Below are the code and all the weights of a small trained network. Each question names an input and a class and asks about switching units off, where a switched-off unit gives its printed mean instead of its output.

import numpy as np


def w(rows, s, z=0):
    codes = np.array(rows[::2]) - 128.0
    scale = np.full(codes.shape[1], s)
    scale[-1] = z or s
    return codes * scale


def norm(h):
    return h / np.sqrt((h * h).mean(-1, keepdims=True) + 1e-5)


def f(y):
    return np.maximum(y, 0)


def log_softmax(a):
    a = a - a.max(-1, keepdims=True)
    return a - np.log(np.exp(a).sum(-1, keepdims=True))


def net(x, mask):
    res = np.array(x, float).reshape(1, 4) / 4 @ E
    u = 0
    for l in range(2):
        y = f(norm(res) @ A[l][:, :-1].T + A[l][:, -1])
        res = res + np.where(mask[u : u + 4], y, B[l][:, -1]) @ B[l][:, :-1]
        u += 4
    return log_softmax(norm(res)[-1] @ U[:, :-1].T + U[:, -1])


A, B = {}, {}
E = w([
[99,170,92,109,69,140,89,92,97],'x0',
[87,132,107,159,141,150,136,201,130],'x1',
[175,103,111,180,115,105,169,88,22],'x2',
[164,105,157,55,81,118,70,254,101],'x3',
],0.0089)
A[0] = w([
[98,255,115,107,75,145,150,76,122,7],'L0N1',
[231,128,136,72,141,64,110,20,120,121],'L0N2',
[161,59,185,124,82,59,75,175,174,181],'L0N3',
[120,136,139,99,182,153,158,32,131,227],'L0N4',
],0.007,0.0013)
B[0] = w([
[192,165,129,192,18,92,143,137,136,208],'L0N1',
[82,55,103,99,26,71,255,81,168,249],'L0N2',
[162,108,207,104,144,192,148,120,74,254],'L0N3',
[85,113,113,148,88,67,52,222,98,241],'L0N4',
],0.0088,0.0051)
A[1] = w([
[187,7,247,110,92,203,22,201,78,166],'L1N1',
[129,111,81,197,147,70,120,112,56,4],'L1N2',
[15,80,106,192,191,166,2,157,102,137],'L1N3',
[165,128,239,97,123,106,66,184,9,164],'L1N4',
],0.0049,0.003)
B[1] = w([
[131,212,116,81,189,240,161,107,34,254],'L1N1',
[119,104,164,42,255,210,91,105,180,153],'L1N2',
[140,81,60,113,99,147,87,104,219,163],'L1N3',
[165,190,117,53,216,105,144,109,68,216],'L1N4',
],0.009,0.0071)
U = w([
[195,190,145,44,210,164,117,166,30,121],'0',
[56,86,50,215,198,87,49,126,249,13],'1',
[133,54,25,219,5,2,216,29,120,253],'2',
],0.0056,0.0032)

Each question gives the input, the list of numbers given to net, and the class t.
The units are the neurons (one row each of A and B). Each row of codes is followed by its name. A weight is (code - 128) times the scale printed after its matrix; where a second scale follows, it is the last column's (A, B and U).
mask holds one flag per neuron, layer by layer. A switched-off neuron (its flag False) gives its mean, the last column of its row in B, instead of its output. The means were averaged over made-up inputs and are rounded, as every weight is.
A unit's drop is (log p(t) with every unit on - log p(t) with that unit switched off) / (log p(t) with every unit on - log p(t) with every unit switched off).
The circuit of an input: a set's keep is (log p(t) with only the set's units on - log p(t) with every unit switched off) / (log p(t) with every unit on - log p(t) with every unit switched off). Starting from all 8 units, units are removed one at a time, each time the one whose removal leaves the highest keep (on an exact tie, the one counted first), for as long as the keep stays at least 0.8.
units of the circuit, in order: the units of the circuit, biggest drop first
k most important neurons: the k neurons with the biggest drops, biggest first
top k neurons in layer l: the k neurons of layer l with the biggest drops, biggest first
drop when u is switched off: that unit's drop, to one decimal
input [2,8,3,-6], class 1: 2 most important neurons => L0N2; L1N2
input [5,7,-3,0], class 1: units of the circuit, in order => L0N3; L1N1
input [6,6,-3,-3], class 2: units of the circuit, in order => L0N1
input [1,8,-7,1], class 1: top 2 neurons in layer 1 => L1N3; L1N4
input [-2,8,3,-3], class 1: 2 most important neurons => L0N2; L1N1
input [1,2,2,-1], class 1: 2 most important neurons => L0N3; L0N2
input [-8,4,4,-6], class 1: 2 most important neurons => L0N2; L1N2
input [5,7,7,-7], class 1: drop when L0N1 is switched off => -0.5
input [-6,3,2,-8], class 1: drop when L0N2 is switched off => 0.3
input [-4,-6,-1,1], class 2: drop when L0N2 is switched off => 1.6
input [2,-5,-1,-2], class 2: drop when L0N2 is switched off => 0.0
